Below is a small trained network, with its code and all its weights. Each question gives an input and a target symbol and asks what happens when units are switched off, that is, made to give their printed mean instead of their output.

import numpy as np


def w(rows, s, z=0):
    codes = np.array(rows[::2]) - 128.0
    scale = np.full(codes.shape[1], s)
    scale[-1] = z or s
    return codes * scale


def norm(h):
    return h / np.sqrt((h * h).mean(-1, keepdims=True) + 1e-5)


def f(y):
    return np.maximum(y, 0)


def softmax(a):
    e = np.exp(a - a.max(-1, keepdims=True))
    return e / e.sum(-1, keepdims=True)


def log_softmax(a):
    a = a - a.max(-1, keepdims=True)
    return a - np.log(np.exp(a).sum(-1, keepdims=True))


def net(x, mask):
    ids = ['ΨΩβστφ'.index(c) for c in x.split()]
    T = len(ids)
    res = E[ids] + P[:T]
    r = norm(res)
    for j in range(3):
        rows = slice(2 * j, 2 * j + 2)
        q, k, v = (r @ M[0][rows].T for M in (Q, K, V))
        z = softmax(np.where(np.tri(T) > 0, q @ k.T / 2**0.5, -1e9)) @ v
        o = O[0][rows]
        res = res + np.where(mask[j], z, o[:, -1]) @ o[:, :-1]
    y = f(norm(res) @ A[0][:, :-1].T + A[0][:, -1])
    res = res + np.where(mask[3:15], y, B[0][:, -1]) @ B[0][:, :-1]
    return log_softmax(norm(res)[-1] @ U[:, :-1].T + U[:, -1])


Q, K, V, O, A, B = {}, {}, {}, {}, {}, {}
E = w([
[109,119,150,156,133,79,190,96,86],'Ψ',
[119,170,166,195,77,84,141,183,153],'Ω',
[86,97,156,148,126,95,255,93,141],'β',
[100,107,193,168,129,174,156,225,82],'σ',
[201,214,189,93,183,126,138,124,153],'τ',
[144,97,67,181,185,74,114,131,118],'φ',
],0.007)
P = w([
[107,60,192,102,168,149,81,73,254],'0',
[45,137,164,140,195,88,152,103,111],'1',
[179,68,136,81,93,133,121,106,133],'2',
[108,151,114,167,180,111,140,121,82],'3',
[227,93,118,148,76,173,156,97,135],'4',
[114,177,109,170,172,134,140,146,84],'5',
],0.0064)
Q[0] = w([
[16,186,98,148,140,139,123,118,151],'head 0',
[150,106,137,142,199,116,184,104,65],'head 0',
[255,112,146,54,124,189,119,116,200],'head 1',
[178,70,134,194,102,84,190,107,108],'head 1',
[133,159,156,227,179,113,209,155,139],'head 2',
[55,205,105,141,196,107,137,133,106],'head 2',
],0.0093)
K[0] = w([
[54,149,254,151,68,152,173,183,158],'head 0',
[239,203,137,131,129,89,98,161,143],'head 0',
[122,27,25,75,188,88,113,75,113],'head 1',
[212,178,69,141,161,238,115,152,76],'head 1',
[196,233,114,134,99,193,131,206,91],'head 2',
[92,213,213,149,65,157,156,152,152],'head 2',
],0.0067)
V[0] = w([
[107,101,156,106,108,183,115,86,155],'head 0',
[232,214,195,146,150,73,123,124,169],'head 0',
[179,158,228,96,228,180,62,113,54],'head 1',
[101,85,187,206,84,122,58,251,110],'head 1',
[176,181,1,149,160,62,35,84,150],'head 2',
[139,43,148,152,207,208,130,217,50],'head 2',
],0.0044)
O[0] = w([
[133,168,118,93,150,173,116,145,130,140],'head 0',
[126,187,178,84,81,108,42,226,203,188],'head 0',
[127,165,150,70,134,208,78,190,109,115],'head 1',
[91,111,58,63,177,147,234,169,50,176],'head 1',
[114,74,161,84,163,20,93,161,145,3],'head 2',
[80,134,89,97,254,194,148,60,93,165],'head 2',
],0.0054,0.0037)
A[0] = w([
[113,134,138,129,163,104,84,48,2,102],'neuron 0',
[191,44,128,81,127,112,48,118,199,122],'neuron 1',
[113,154,155,92,128,129,162,34,74,138],'neuron 2',
[111,189,108,195,133,92,155,159,98,2],'neuron 3',
[111,189,179,87,137,55,178,181,85,141],'neuron 4',
[46,151,106,189,142,75,207,116,99,73],'neuron 5',
[37,123,95,120,198,60,156,190,104,129],'neuron 6',
[197,27,82,155,147,163,74,213,129,120],'neuron 7',
[54,107,168,169,250,102,26,118,79,120],'neuron 8',
[49,196,158,137,175,116,54,149,212,83],'neuron 9',
[100,134,170,155,138,131,114,102,108,56],'neuron 10',
[103,68,134,100,136,46,159,177,106,122],'neuron 11',
],0.0058,0.0036)
B[0] = w([
[135,186,167,108,103,174,181,165,223,167],'neuron 0',
[90,80,49,8,93,139,113,99,2,189],'neuron 1',
[109,158,93,138,158,107,63,239,131,201],'neuron 2',
[138,84,126,72,140,112,95,101,125,172],'neuron 3',
[190,62,26,130,175,43,115,129,160,211],'neuron 4',
[138,101,143,51,121,155,27,122,78,254],'neuron 5',
[137,88,140,147,53,187,149,92,175,225],'neuron 6',
[118,105,118,34,173,63,89,133,154,162],'neuron 7',
[168,179,162,147,44,144,246,90,190,187],'neuron 8',
[106,167,125,229,215,101,150,213,74,179],'neuron 9',
[147,134,169,128,137,113,68,170,72,136],'neuron 10',
[197,66,22,21,132,83,85,92,110,190],'neuron 11',
],0.0056,0.0051)
U = w([
[163,132,159,210,61,131,212,23,218,192],'Ψ',
[130,180,115,214,179,34,166,220,161,193],'Ω',
[177,213,215,4,46,212,43,176,189,3],'β',
[101,161,69,121,133,254,217,165,75,158],'σ',
[166,41,45,38,143,90,93,110,141,135],'τ',
[60,109,179,183,111,130,45,76,31,72],'φ',
],0.0052,0.0017)

Each question gives the input, a string of symbols that net reads in full, and the target symbol t.
The units are the heads (2 rows each of Q, K, V and O) and the neurons (one row each of A and B). Each row of codes is followed by its name. A weight is (code - 128) times the scale printed after its matrix; where a second scale follows, it is the last column's (O, A, B and U).
mask holds one flag per unit, heads first, then neurons. A switched-off unit (its flag False) gives its mean, the last column of its rows in O or B, instead of its output. The means were averaged over made-up inputs and are rounded, as every weight is.
A unit's drop is (log p(t) with every unit on - log p(t) with that unit switched off) / (log p(t) with every unit on - log p(t) with every unit switched off).
The circuit of an input: a set's keep is (log p(t) with only the set's units on - log p(t) with every unit switched off) / (log p(t) with every unit on - log p(t) with every unit switched off). Starting from the 12 units with the biggest drops (on a tie, the unit counted first), units are removed one at a time, each time the one whose removal leaves the highest keep (on an exact tie, the one counted first), for as long as the keep stays at least 0.8.
units of the circuit, in order: the units of the circuit, biggest drop first
unit that matters most: the unit with the biggest drop
which heads matter: for each layer, one digit per head in row order, 1 if its drop is at least 0.15 and else 0, layers parted by /
input Ψ Ω τ φ σ, target τ: units of the circuit, in order -> [head 2; neuron 7]
input β φ Ψ φ β Ψ, target β: units of the circuit, in order -> [neuron 5; neuron 0; head 1]
input Ω σ Ω, target σ: units of the circuit, in order -> [head 2; head 1]
input β β Ω φ τ, target τ: units of the circuit, in order -> [head 2; neuron 1]
input β β β, target Ψ: which heads matter -> 010
input β Ω Ψ, target Ψ: which heads matter -> 011
input φ β τ β σ, target β: unit that matters most -> head 0
input β β φ β, target φ: which heads matter -> 010
input β σ β, target σ: which heads matter -> 001
input τ φ β φ, target Ω: which heads matter -> 010
input Ψ β Ψ φ, target Ψ: which heads matter -> 000
input β Ω β β, target τ: units of the circuit, in order -> [neuron 5; neuron 4]
input Ω β Ω τ β, target β: which heads matter -> 010
input φ σ Ω Ω, target τ: unit that matters most -> head 1
input β Ω β, target Ψ: units of the circuit, in order -> [head 1; head 2]
input Ψ τ Ψ β β β, target Ω: units of the circuit, in order -> [head 1; head 0; neuron 9]
input φ φ β Ω Ψ Ψ, target τ: which heads matter -> 000
input β φ β φ Ω, target τ: which heads matter -> 001
input σ β φ φ σ, target τ: units of the circuit, in order -> [head 2; neuron 11]
input σ Ω σ, target σ: units of the circuit, in order -> [head 2]
input β β σ Ω Ψ, target σ: which heads matter -> 001
